Below are the code and all the weights of a small trained network. Each question names an input and a class and asks about switching units off, where a switched-off unit gives its printed mean instead of its output.

import numpy as np


def w(rows, s, z=0):
    codes = np.array(rows[::2]) - 128.0
    scale = np.full(codes.shape[1], s)
    scale[-1] = z or s
    return codes * scale


def f(y):
    return y / 2 * (1 + np.tanh(0.7978845608 * (y + 0.044715 * y**3)))


def log_softmax(a):
    a = a - a.max(-1, keepdims=True)
    return a - np.log(np.exp(a).sum(-1, keepdims=True))


def net(x, mask):
    res = np.array(x, float).reshape(1, 5) / 4 @ E
    y = f(res @ A[0][:, :-1].T + A[0][:, -1])
    res = res + np.where(mask, y, B[0][:, -1]) @ B[0][:, :-1]
    return log_softmax(res[-1] @ U[:, :-1].T + U[:, -1])


A, B = {}, {}
E = w([
[84,13,156],'x0',
[206,3,182],'x1',
[90,88,104],'x2',
[71,118,133],'x3',
[67,61,233],'x4',
],0.0069)
A[0] = w([
[78,112,118,47],'N0',
[176,50,60,193],'N1',
[156,136,64,83],'N2',
[63,164,88,174],'N3',
[248,81,159,150],'N4',
[146,132,189,190],'N5',
[120,185,153,77],'N6',
[191,216,85,157],'N7',
[105,115,161,86],'N8',
[118,107,138,199],'N9',
[86,129,138,61],'N10',
[121,107,145,201],'N11',
[151,148,152,81],'N12',
[139,111,132,60],'N13',
[168,92,76,254],'N14',
[146,172,229,85],'N15',
[145,119,120,81],'N16',
[129,81,67,74],'N17',
[103,89,185,117],'N18',
[113,169,115,81],'N19',
[100,204,126,76],'N20',
[155,86,159,168],'N21',
[174,191,79,154],'N22',
[134,134,133,224],'N23',
[130,125,67,181],'N24',
[109,126,151,120],'N25',
[228,95,115,220],'N26',
[123,128,79,152],'N27',
[90,104,123,36],'N28',
[108,101,149,170],'N29',
[193,87,211,164],'N30',
[111,90,90,65],'N31',
],0.015,0.0051)
B[0] = w([
[172,144,114,134],'N0',
[87,248,177,218],'N1',
[142,136,213,161],'N2',
[97,117,127,207],'N3',
[54,88,121,254],'N4',
[92,78,163,186],'N5',
[178,152,152,150],'N6',
[155,20,252,248],'N7',
[146,113,124,147],'N8',
[105,92,106,173],'N9',
[150,151,119,133],'N10',
[106,87,116,178],'N11',
[155,128,129,126],'N12',
[149,160,118,121],'N13',
[34,155,173,211],'N14',
[131,145,211,167],'N15',
[138,141,127,121],'N16',
[157,217,132,137],'N17',
[146,58,136,201],'N18',
[161,150,152,148],'N19',
[187,161,182,181],'N20',
[118,151,67,198],'N21',
[146,47,234,222],'N22',
[93,88,140,170],'N23',
[95,119,203,171],'N24',
[134,116,135,140],'N25',
[50,47,227,240],'N26',
[113,138,178,153],'N27',
[173,132,113,130],'N28',
[119,82,123,177],'N29',
[109,113,46,246],'N30',
[165,180,111,128],'N31',
],0.02,0.0081)
U = w([
[141,134,72,54],'0',
[90,83,107,254],'1',
[65,156,151,192],'2',
[201,147,45,38],'3',
[6,92,109,115],'4',
[211,163,57,62],'5',
[99,104,166,122],'6',
],0.012,0.0064)

Each question gives the input, the list of numbers given to net, and the class t.
The units are the neurons (one row each of A and B). Each row of codes is followed by its name. A weight is (code - 128) times the scale printed after its matrix; where a second scale follows, it is the last column's (A, B and U).
mask holds one flag per neuron, in row order. A switched-off neuron (its flag False) gives its mean, the last column of its row in B, instead of its output. The means were averaged over made-up inputs and are rounded, as every weight is.
A unit's drop is (log p(t) with every unit on - log p(t) with that unit switched off) / (log p(t) with every unit on - log p(t) with every unit switched off).
The circuit of an input: a set's keep is (log p(t) with only the set's units on - log p(t) with every unit switched off) / (log p(t) with every unit on - log p(t) with every unit switched off). Starting from the 12 units with the biggest drops (on a tie, the unit counted first), units are removed one at a time, each time the one whose removal leaves the highest keep (on an exact tie, the one counted first), for as long as the keep stays at least 0.8.
circuit, biggest first: the units of the circuit, biggest drop first
most important unit: the unit with the biggest drop
top k neurons: the k neurons with the biggest drops, biggest first
drop of u: that unit's drop, to one decimal
input [-7,8,-4,-3,-3], class 4: circuit, biggest first => [N4]
input [3,-2,-6,8,-3], class 2: circuit, biggest first => [N4 N26]
input [-6,-3,4,-1,6], class 1: circuit, biggest first => [N14 N26]
input [-8,1,-3,0,7], class 1: circuit, biggest first => [N1 N14]
input [0,-4,8,-5,0], class 2: circuit, biggest first => [N4 N26 N18]
input [-2,-3,-1,7,0], class 6: circuit, biggest first => [N30 N4]
input [5,1,-2,2,-5], class 2: top 3 neurons => [N1 N30 N4]
input [0,-4,-2,1,3], class 2: top 3 neurons => [N7 N30 N4]
input [1,1,6,0,3], class 1: top 3 neurons => [N4 N26 N14]
input [-3,-8,2,-8,8], class 6: top 2 neurons => [N1 N14]
input [3,1,1,4,-6], class 2: drop of N30 => 0.1
input [-1,-3,7,2,7], class 1: drop of N26 => 0.2
input [-5,-7,-5,4,8], class 2: drop of N26 => 0.3
input [0,1,4,8,5], class 1: drop of N4 => 0.2
input [4,-2,8,-7,-6], class 2: most important unit => N1
